Below is a small trained network, with its code and all its weights. Each question gives an input and a target symbol and asks what happens when units are switched off, that is, made to give their printed mean instead of their output.

import numpy as np


def w(rows, s, z=0):
    codes = np.array(rows[::2]) - 128.0
    scale = np.full(codes.shape[1], s)
    scale[-1] = z or s
    return codes * scale


def norm(h):
    return h / np.sqrt((h * h).mean(-1, keepdims=True) + 1e-5)


def f(y):
    return y / 2 * (1 + np.tanh(0.7978845608 * (y + 0.044715 * y**3)))


def softmax(a):
    e = np.exp(a - a.max(-1, keepdims=True))
    return e / e.sum(-1, keepdims=True)


def log_softmax(a):
    a = a - a.max(-1, keepdims=True)
    return a - np.log(np.exp(a).sum(-1, keepdims=True))


def net(x, mask):
    ids = ['ΓΠΣαδεζηθλμξτφψ'.index(c) for c in x.split()]
    T = len(ids)
    res = E[ids] + P[:T]
    u = 0
    for l in range(2):
        r = norm(res)
        for j in range(2):
            rows = slice(2 * j, 2 * j + 2)
            q, k, v = (r @ M[l][rows].T for M in (Q, K, V))
            z = softmax(np.where(np.tri(T) > 0, q @ k.T / 2**0.5, -1e9)) @ v
            o = O[l][rows]
            res = res + np.where(mask[u + j], z, o[:, -1]) @ o[:, :-1]
        u += 2
        y = f(norm(res) @ A[l][:, :-1].T + A[l][:, -1])
        res = res + np.where(mask[u : u + 8], y, B[l][:, -1]) @ B[l][:, :-1]
        u += 8
    return log_softmax(norm(res)[-1] @ U[:, :-1].T + U[:, -1])


Q, K, V, O, A, B = {}, {}, {}, {}, {}, {}
E = w([
[125,179,80,98,88,149,72,158,178,87],'Γ',
[101,162,96,129,89,152,102,139,133,136],'Π',
[115,171,89,110,90,150,114,133,156,133],'Σ',
[111,145,71,128,106,159,100,134,140,136],'α',
[116,180,102,83,75,117,146,136,145,102],'δ',
[125,159,121,100,111,177,108,124,169,148],'ε',
[121,126,68,125,117,154,144,111,98,144],'ζ',
[144,197,79,148,101,135,3,166,183,130],'η',
[136,130,130,110,85,158,167,119,145,204],'θ',
[109,145,185,42,129,185,186,59,165,157],'λ',
[113,212,96,55,104,64,110,66,146,130],'μ',
[90,152,98,117,157,133,143,34,119,233],'ξ',
[135,107,73,102,167,148,29,115,155,136],'τ',
[58,109,142,86,103,158,94,180,121,111],'φ',
[50,219,199,33,131,98,116,77,137,112],'ψ',
],0.0049)
P = w([
[142,60,142,210,153,66,196,69,129,60],'0',
[121,208,111,122,199,169,189,171,207,123],'1',
[117,43,151,178,35,145,98,120,225,83],'2',
[115,214,89,96,207,150,191,182,153,159],'3',
[134,41,152,143,47,127,86,114,203,106],'4',
[120,204,88,64,204,165,173,178,122,188],'5',
[137,24,158,111,46,108,87,92,168,135],'6',
[133,190,99,42,188,172,156,157,88,201],'7',
[167,32,159,75,60,105,92,81,136,153],'8',
[138,172,99,4,175,185,149,155,60,208],'9',
],0.0034)
Q[0] = w([
[63,253,40,43,185,237,150,222,58,216],'0.h0',
[146,157,118,57,92,217,100,96,148,166],'0.h0',
[161,187,102,24,97,186,111,126,156,181],'0.h1',
[127,165,127,98,165,113,137,179,84,194],'0.h1',
],0.0059)
K[0] = w([
[149,112,156,3,117,139,54,168,80,180],'0.h0',
[138,103,128,79,132,104,95,99,22,94],'0.h0',
[177,126,159,73,131,120,99,113,62,162],'0.h1',
[197,151,104,102,134,132,123,165,138,196],'0.h1',
],0.0064)
V[0] = w([
[104,200,145,143,18,78,176,153,113,162],'0.h0',
[4,92,136,70,94,162,113,187,103,116],'0.h0',
[115,116,86,186,63,156,85,154,121,163],'0.h1',
[72,130,105,191,147,79,117,119,86,130],'0.h1',
],0.0036)
O[0] = w([
[75,170,92,120,106,190,132,59,156,166,216],'0.h0',
[176,110,78,100,174,1,140,115,231,129,176],'0.h0',
[228,168,156,107,146,116,140,47,139,90,242],'0.h1',
[126,72,133,97,224,184,144,69,148,180,2],'0.h1',
],0.0043,0.00092)
A[0] = w([
[166,160,36,146,137,144,12,173,140,71,167],'0.n0',
[85,124,178,206,62,179,114,146,80,112,156],'0.n1',
[167,205,130,103,101,109,78,121,252,139,124],'0.n2',
[160,176,154,76,126,67,180,231,77,99,150],'0.n3',
[102,176,153,101,171,112,185,69,191,151,248],'0.n4',
[75,97,195,86,120,54,108,201,179,122,166],'0.n5',
[177,181,126,171,27,95,128,204,166,79,129],'0.n6',
[113,209,83,117,134,105,139,138,127,139,97],'0.n7',
],0.0036,0.0015)
B[0] = w([
[93,182,159,121,108,91,218,110,111,184,224],'0.n0',
[199,126,87,126,141,32,124,159,139,135,148],'0.n1',
[141,36,52,137,132,103,207,141,75,83,254],'0.n2',
[138,112,212,209,217,146,102,123,116,219,144],'0.n3',
[193,63,161,176,140,138,30,240,198,129,186],'0.n4',
[228,168,27,217,122,132,98,1,105,206,146],'0.n5',
[102,51,227,154,208,159,111,103,116,203,186],'0.n6',
[176,110,138,100,214,227,131,170,91,91,174],'0.n7',
],0.0029,0.0045)
Q[1] = w([
[130,141,123,134,154,131,123,133,79,76],'1.h0',
[82,7,160,190,34,83,67,41,148,106],'1.h0',
[132,93,172,179,154,76,120,123,111,84],'1.h1',
[110,79,163,162,41,115,46,59,160,122],'1.h1',
],0.011)
K[1] = w([
[164,148,109,148,69,188,153,176,195,206],'1.h0',
[77,116,121,253,153,152,155,131,120,62],'1.h0',
[121,120,156,141,119,153,92,181,164,48],'1.h1',
[74,92,155,192,158,153,163,114,108,19],'1.h1',
],0.0068)
V[1] = w([
[154,68,92,133,69,166,254,163,97,208],'1.h0',
[199,116,20,151,110,160,120,174,50,38],'1.h0',
[77,2,85,39,229,208,149,61,119,177],'1.h1',
[188,196,165,185,123,169,78,9,215,212],'1.h1',
],0.0039)
O[1] = w([
[248,237,177,220,39,85,200,95,193,132,157],'1.h0',
[238,250,104,139,208,235,81,159,154,3,220],'1.h0',
[50,212,158,147,203,69,114,119,191,51,165],'1.h1',
[104,159,31,219,208,179,147,74,49,191,247],'1.h1',
],0.0046,0.0015)
A[1] = w([
[150,219,88,138,127,146,180,88,96,123,41],'1.n0',
[110,214,231,120,189,98,106,175,109,156,252],'1.n1',
[42,52,152,73,163,44,93,182,137,119,206],'1.n2',
[237,56,171,62,72,122,77,144,157,78,163],'1.n3',
[160,41,113,78,155,153,80,170,59,170,191],'1.n4',
[178,180,128,84,142,254,89,182,152,90,169],'1.n5',
[29,93,125,35,166,169,115,187,93,181,46],'1.n6',
[95,82,145,115,48,79,169,206,123,233,18],'1.n7',
],0.0051,0.0018)
B[1] = w([
[95,184,179,130,144,202,120,138,129,142,180],'1.n0',
[112,1,82,190,83,176,126,79,104,58,213],'1.n1',
[224,191,156,132,183,147,198,161,96,205,172],'1.n2',
[76,149,110,171,187,177,130,169,155,139,170],'1.n3',
[132,76,162,225,105,95,169,128,165,35,191],'1.n4',
[100,89,161,76,115,48,107,95,70,189,253],'1.n5',
[89,213,103,194,60,98,113,222,101,66,175],'1.n6',
[125,138,113,4,178,164,150,99,99,37,143],'1.n7',
],0.0053,0.0044)
U = w([
[202,88,166,128,90,159,91,210,146,144,92],'Γ',
[122,79,211,116,229,134,67,192,132,110,167],'Π',
[80,136,113,80,92,167,67,192,227,165,232],'Σ',
[167,169,176,164,120,97,100,129,171,55,214],'α',
[111,113,124,60,38,36,167,82,176,135,145],'δ',
[75,101,210,198,101,31,174,59,152,160,90],'ε',
[122,117,175,119,153,100,59,72,124,55,178],'ζ',
[163,128,165,73,148,148,85,106,39,243,122],'η',
[196,214,138,188,54,177,198,106,147,166,23],'θ',
[121,90,103,45,156,223,227,143,140,87,55],'λ',
[9,109,61,79,76,29,135,178,63,160,13],'μ',
[27,182,58,166,194,211,123,89,137,136,2],'ξ',
[166,22,91,203,112,143,131,125,56,87,187],'τ',
[202,100,45,134,195,54,152,147,187,185,196],'φ',
[129,211,138,165,146,112,182,255,90,104,124],'ψ',
],0.0072,0.0015)

Each question gives the input, a string of symbols that net reads in full, and the target symbol t.
The units are the heads (2 rows each of Q, K, V and O) and the neurons (one row each of A and B). Each row of codes is followed by its name. A weight is (code - 128) times the scale printed after its matrix; where a second scale follows, it is the last column's (O, A, B and U).
mask holds one flag per unit, layer by layer, with each layer's heads first. A switched-off unit (its flag False) gives its mean, the last column of its rows in O or B, instead of its output. The means were averaged over made-up inputs and are rounded, as every weight is.
A unit's drop is (log p(t) with every unit on - log p(t) with that unit switched off) / (log p(t) with every unit on - log p(t) with every unit switched off).
The circuit of an input: a set's keep is (log p(t) with only the set's units on - log p(t) with every unit switched off) / (log p(t) with every unit on - log p(t) with every unit switched off). Starting from the 12 units with the biggest drops (on a tie, the unit counted first), units are removed one at a time, each time the one whose removal leaves the highest keep (on an exact tie, the one counted first), for as long as the keep stays at least 0.8.
units of the circuit, in order: the units of the circuit, biggest drop first
most important unit: the unit with the biggest drop
k most important neurons: the k neurons with the biggest drops, biggest first
top k neurons in layer l: the k neurons of layer l with the biggest drops, biggest first
heads that matter: for each layer, one digit per head in row order, 1 if its drop is at least 0.15 and else 0, layers parted by /
input η η Γ η φ τ Σ Π ψ, target τ: heads that matter : 10 / 01
input φ η α, target φ: most important unit : 0.h0
input η Π θ ξ δ η θ η, target θ: heads that matter : 00 / 10
input η η τ Γ, target τ: heads that matter : 10 / 00
input α τ Π δ Π, target ζ: 3 most important neurons : 0.n0, 0.n2, 0.n6
input η η λ, target τ: 2 most important neurons : 1.n4, 0.n2
input θ μ δ ξ η, target θ: units of the circuit, in order : 1.h0, 0.h0
input η η ζ μ τ ξ φ τ Γ Γ, target τ: units of the circuit, in order : 1.n1, 0.n3, 0.h0, 0.n0
input α τ Π τ τ η Π, target ζ: heads that matter : 11 / 11
input δ λ φ δ η, target Σ: top 4 neurons in layer 0 : 0.n2, 0.n5, 0.n6, 0.n0
input ψ θ η μ δ, target μ: heads that matter : 01 / 10
input δ δ μ η, target μ: heads that matter : 10 / 01
input μ ε η Π φ η Π Σ Π, target ψ: heads that matter : 01 / 10
input τ τ Π, target Π: most important unit : 0.h0
input η α μ ψ Π ψ α Π η ξ, target ξ: units of the circuit, in order : 1.h1, 1.n5
input η ζ η η ξ Π ζ ξ η, target τ: units of the circuit, in order : 1.h1, 1.n4, 0.n2
input φ Γ δ Γ Π ζ α, target φ: units of the circuit, in order : 0.h0, 1.n1
input δ μ δ Γ η ψ, target ψ: units of the circuit, in order : 1.h0, 1.n6, 1.n2, 1.n5
input τ δ Σ Π δ τ Π θ, target τ: units of the circuit, in order : 1.n1, 0.h0, 1.h1
input Σ Π η Π ζ Π λ ξ, target ξ: most important unit : 1.h1
input Π τ α Π α, target ξ: heads that matter : 01 / 01
input ψ Π η η Γ Σ Π Π φ ζ, target φ: heads that matter : 10 / 00
input θ Π ξ δ Π η α τ η Π, target τ: units of the circuit, in order : 1.n1, 0.n3, 0.h0
input φ Γ η ξ η η Σ ζ ξ, target φ: top 4 neurons in layer 1 : 1.n5, 1.n2, 1.n0, 1.n1
input η η Γ η η, target τ: heads that matter : 10 / 11
input Γ ξ ξ τ φ η η, target λ: 3 most important neurons : 0.n2, 1.n7, 0.n0
